[108 136 131  59 129] = k236
[107 144 114 157  90] = k710
[159 127  95  71 119] = k885
[165 137 180 173 129] = k76
[149 128 161 141 133] = k479
[127  94 159 119  71] = k585
[157 115 144  91 107] = k177
[111 124 169 146 127] = k30
[150 106 170  58 117] = k799
perm: [159 127  94 119  71]	k585
perm: [111 124 127 146 169]	k30
perm: [180 137 173 129 165]	k76
perm: [114 144  90 107 157]	k710
perm: [115 144  91 107 157]	k177
perm: [ 71  94 119 127 159]	k585
perm: [119  71  95 127 159]	k885

[128 133 126 126 136 144 140 109 119 136 116 116 119 142 121 115 119 124
 109 156 134 135 109 123 119 122 122] = k486
[159 133 142  95 124 100  92 104 112 131 116 142 155 114 152 122 171 118
 148 133 118 135 122 142 153 141 172] = k932
[ 86 138 119 116 118 102 158 119 100 135 127 122 104 150 139 118 133 130
 145 149 135 136 113 129  95 125 115] = k22
[142 141 128 165 140 144 105 129 165 140 131 115  90 120 136 125 121  97
 155 127 128 130 162 147 187 135 118] = k349
[147 129 165 115 125 127  90 105 120 121 140 165 130 131 144 141 135 128
 155 118  97 136 162 187 141 128 142] = k568
[154 134 150 125 113 124 125 130 130 118 143 122  90  87 151 133 137 101
 151 140 126 141 132 141 141 143 138] = k727
[133 121 140 140 112 126 136 135 120 136 117 137 134 132 102 146  95 142
 106 116 134 124 121 138 113 117 137] = k515
[120 128 128 121 129 130 132 126 128 125 136 117 111 120 138 128 141 110
 124 132 119 135 131 131 127 122 116] = k253
[156 153 134 128 136 132 117  99 104 135 122 121 160 127 122 124 151 117
 138 111 107 122  98 111 138 110 130] = k83
[150 194 128 139 107 132 126 111 132 115 153 117 103 133 141 112 162 113
 157 140 128 126 116 131 112 147 103] = k924
[115 124 135 130 145 121 163 122 129 134 123 111 111 119 140 130  89 121
 163 137 141 135 129 127 161 140 137] = k788
[111 140 120 146 134 137 124 142 140 138 136 121 134 113 121 136 135  95
 117 133 106 102 117 132 116 126 137] = k381
perm: [103 147 112 131 116 126 128 140 157 113 162 112 141 133 103 117 153 115
 132 111 126 132 107 139 128 194 150]	k924
perm: [137 117 113 138 121 124 134 116 106 142  95 146 102 132 134 137 117 136
 120 135 136 126 112 140 140 121 133]	k515
perm: [162 147 187 135 118 142 141 128 165 140 144 105 129 165 140 131 115  90
 120 136 125 121  97 155 127 128 130]	k349
perm: [ 87  90 101 113 118 122 124 125 125 126 130 130 132 133 134 137 138 140
 141 141 141 143 143 150 151 151 154]	k727

[135 126 146  90] : k591
[138 119 125 183] : k832
[133 135  79 117] : k577
[106 148 141 112] : k249
[125 138 129 189] : k594
[142 106 112 148] : k870
[153 116 173 179] : k197
[133  93 162 152] : k578
[120 130 169 123] : k27
[137 169 129 125] : k766
perm: [116 153 173 179]	k197
perm: [148 141 112 106]	k249
perm: [179 153 116 173]	k197
perm: [148 106 142 112]	k870

[122 118 145 119 119 126 105 111 117  58 117  98 146 142 141 136 126 156] : k121
[142 119 126 118 156 145 146 122 126 111  99 136 119 105 141 117 117  58] : k272
[122 113 188 128 131  99 157 159 121 112 133 140 126 119 121 148 144  95] : k926
perm: [ 58  98 105 111 117 117 118 119 119 122 126 126 136 141 142 145 146 156]	k121
perm: [126 156 122 118 145 119 119 126 105 111 117  58 117  98 146 142 141 136]	k121
perm: [122 126 111  99 136 119 105 141 117 117  58 142 119 126 118 156 145 146]	k272

[117  80 134 151 143 122 111 146  87  92 141] -> k637
[148 135  90 149 135 113 142 146 122 107  88] -> k81
[ 87 117  80 134 122 151 141 111  92 142 146] -> k629
[146 122 117  87  92  81 134 112 141 151 143] -> k708
[122  90 141 150  72  76 150 118 147 114 134] -> k916
perm: [143 146 122 117  87  92  81 134 112 141 151]	k708
perm: [141 111  92 142 146  87 117  80 134 122 151]	k629
perm: [151 143 146 122 117  87  92  81 134 112 141]	k708
perm: [146  87 117  80 134 122 151 141 111  92 142]	k629
perm: [111 117  92 151 146 134  87 141  80 122 142]	k629
perm: [146 142  92 111 141 151 122 134  80 117  87]	k629
perm: [ 80  87  92 111 117 122 134 141 143 146 151]	k637

[126 132 124 118 135 120]  k442
[148 124 135 149 136 129]  k350
[161 169 122 115 146 148]  k744
[134 117 133 138 128 128]  k29
[175 112 188 167 166 156]  k416
[129 112 130 145 132 133]  k465
[161 111 169 166 142 134]  k811
[148 116 161 169 146 122]  k542
[136 115 129 149 126 116]  k869
[136 135 148 149 129 125]  k584
perm: [135 120 126 132 124 118]	k442
perm: [122 116 169 146 148 161]	k542
perm: [129 136 149 135 124 148]	k350

[143 158 129 100]  k124
[148 129 107 127]  k773
[124 121 129 147]  k206
[164 125 101 158]  k423
[139 121 169 129]  k408
[101 137 107 116]  k504
[134 119  89 134]  k572
[129 144 100 158]  k122
[113 133  69 106]  k600
[131 121 176 155]  k188
[147 124 129 122]  k480
perm: [124 129 122 147]	k480
perm: [158 100 144 129]	k122
perm: [147 124 121 129]	k206

